Below is a small trained network, with its code and all its weights. Each question gives an input and a class and asks what happens when units are switched off, that is, made to give their printed mean instead of their output.

import numpy as np


def w(rows, s, z=0):
    codes = np.array(rows[::2]) - 128.0
    scale = np.full(codes.shape[1], s)
    scale[-1] = z or s
    return codes * scale


def norm(h):
    return h / np.sqrt((h * h).mean(-1, keepdims=True) + 1e-5)


def f(y):
    return np.maximum(y, 0)


def log_softmax(a):
    a = a - a.max(-1, keepdims=True)
    return a - np.log(np.exp(a).sum(-1, keepdims=True))


def net(x, mask):
    res = np.array(x, float).reshape(1, 6) / 4 @ E
    u = 0
    for l in range(4):
        y = f(norm(res) @ A[l][:, :-1].T + A[l][:, -1])
        res = res + np.where(mask[u : u + 4], y, B[l][:, -1]) @ B[l][:, :-1]
        u += 4
    return log_softmax(norm(res)[-1] @ U[:, :-1].T + U[:, -1])


A, B = {}, {}
E = w([
[207,158,204,120,109,177,216],'x0',
[154,167,180,61,94,2,133],'x1',
[181,234,220,95,121,120,66],'x2',
[39,160,146,120,123,120,160],'x3',
[175,171,114,199,131,93,188],'x4',
[147,142,242,129,7,85,84],'x5',
],0.0078)
A[0] = w([
[142,117,121,73,116,56,146,56],'0.n0',
[150,152,254,211,42,202,109,88],'0.n1',
[129,137,112,146,109,43,145,28],'0.n2',
[117,124,183,142,163,102,142,3],'0.n3',
],0.0073,0.0022)
B[0] = w([
[92,42,87,36,213,74,156,176],'0.n0',
[74,57,118,147,74,144,112,253],'0.n1',
[135,254,99,200,123,48,214,164],'0.n2',
[156,188,152,154,81,124,129,135],'0.n3',
],0.0095,0.0049)
A[1] = w([
[162,253,137,92,208,217,143,222],'1.n0',
[99,176,170,68,167,134,78,5],'1.n1',
[167,182,119,21,209,187,101,126],'1.n2',
[164,111,244,25,194,59,118,138],'1.n3',
],0.0062,0.0023)
B[1] = w([
[63,232,114,130,123,201,30,246],'1.n0',
[169,126,71,1,179,182,185,165],'1.n1',
[123,227,217,164,110,150,49,221],'1.n2',
[223,193,50,210,173,201,93,254],'1.n3',
],0.0082,0.0034)
A[2] = w([
[52,107,189,201,228,100,95,81],'2.n0',
[37,98,87,215,151,95,91,253],'2.n1',
[146,208,117,41,129,110,62,67],'2.n2',
[131,141,138,205,1,117,56,148],'2.n3',
],0.0083,0.0031)
B[2] = w([
[180,170,152,132,130,30,174,161],'2.n0',
[243,198,154,20,80,151,47,253],'2.n1',
[105,214,186,192,230,135,174,201],'2.n2',
[88,193,254,94,66,143,87,225],'2.n3',
],0.0067,0.0071)
A[3] = w([
[93,76,159,97,154,77,93,103],'3.n0',
[182,131,91,71,48,198,182,163],'3.n1',
[75,170,205,83,239,242,182,248],'3.n2',
[141,60,68,2,167,109,81,27],'3.n3',
],0.0077,0.0015)
B[3] = w([
[160,253,176,95,94,200,117,143],'3.n0',
[136,117,91,152,192,39,109,186],'3.n1',
[143,154,141,208,207,85,2,254],'3.n2',
[101,16,236,27,147,149,184,182],'3.n3',
],0.0089,0.0072)
U = w([
[156,11,72,113,136,132,118,31],'0',
[116,96,205,96,50,165,110,246],'1',
[123,154,94,149,75,91,235,5],'2',
[149,201,137,133,164,137,34,224],'3',
[190,109,63,221,158,111,156,25],'4',
],0.012,0.0031)

Each question gives the input, the list of numbers given to net, and the class t.
The units are the neurons (one row each of A and B). Each row of codes is followed by its name. A weight is (code - 128) times the scale printed after its matrix; where a second scale follows, it is the last column's (A, B and U).
mask holds one flag per neuron, layer by layer. A switched-off neuron (its flag False) gives its mean, the last column of its row in B, instead of its output. The means were averaged over made-up inputs and are rounded, as every weight is.
A unit's drop is (log p(t) with every unit on - log p(t) with that unit switched off) / (log p(t) with every unit on - log p(t) with every unit switched off).
The circuit of an input: a set's keep is (log p(t) with only the set's units on - log p(t) with every unit switched off) / (log p(t) with every unit on - log p(t) with every unit switched off). Starting from the 12 units with the biggest drops (on a tie, the unit counted first), units are removed one at a time, each time the one whose removal leaves the highest keep (on an exact tie, the one counted first), for as long as the keep stays at least 0.8.
circuit, biggest first: the units of the circuit, biggest drop first
most important unit: the unit with the biggest drop
top k neurons: the k neurons with the biggest drops, biggest first
top k neurons in layer l: the k neurons of layer l with the biggest drops, biggest first
input [-1,-4,-7,8,1,2], class 0: most important unit => 2.n2
input [-5,8,-2,3,6,3], class 2: circuit, biggest first => (0.n2 3.n2)
input [-5,-2,-8,2,-1,-1], class 1: circuit, biggest first => (3.n3 2.n1)
input [7,8,-4,-1,2,-3], class 2: circuit, biggest first => (3.n2 2.n2)
input [-4,8,0,0,8,-4], class 2: circuit, biggest first => (3.n2 0.n2)
input [-1,-1,-8,-4,3,6], class 1: top 4 neurons => (2.n3 3.n2 1.n3 0.n0)
input [3,-1,5,0,1,5], class 1: circuit, biggest first => (0.n1 3.n2)
input [-2,5,-4,8,-8,-3], class 1: top 2 neurons => (3.n3 1.n0)
input [-5,8,-5,-5,0,-6], class 0: top 2 neurons => (3.n3 2.n3)
input [2,-1,-8,-5,2,1], class 0: top 2 neurons => (2.n2 1.n3)
input [-2,-4,5,1,2,1], class 1: circuit, biggest first => (0.n1 3.n2 2.n2)
input [-8,-5,0,7,-3,-1], class 1: top 3 neurons => (3.n3 3.n2 2.n2)
input [-4,2,-8,-5,7,-5], class 0: circuit, biggest first => (3.n3 2.n1 1.n3)
input [-6,-5,0,-4,1,-1], class 0: most important unit => 1.n2
input [1,3,6,4,7,3], class 1: top 3 neurons => (0.n1 3.n2 2.n3)
input [-7,4,-6,1,6,-1], class 2: top 2 neurons => (0.n2 3.n2)
input [-6,-1,1,-4,2,-3], class 0: top 2 neurons in layer 2 => (2.n3 2.n2)
input [-1,8,-4,5,-2,2], class 2: top 2 neurons in layer 0 => (0.n2 0.n1)
input [-6,1,-8,-4,-5,-3], class 1: top 2 neurons => (3.n3 1.n3)
input [1,8,-8,-3,0,0], class 0: circuit, biggest first => (0.n0)
input [-2,-1,2,-6,-6,7], class 1: top 2 neurons => (0.n1 3.n2)
input [-4,7,1,0,5,-1], class 2: top 2 neurons => (0.n2 3.n2)
input [-5,8,0,0,3,-7], class 2: top 2 neurons => (3.n2 0.n2)
input [-2,8,-8,4,6,-1], class 2: top 2 neurons in layer 3 => (3.n2 3.n1)
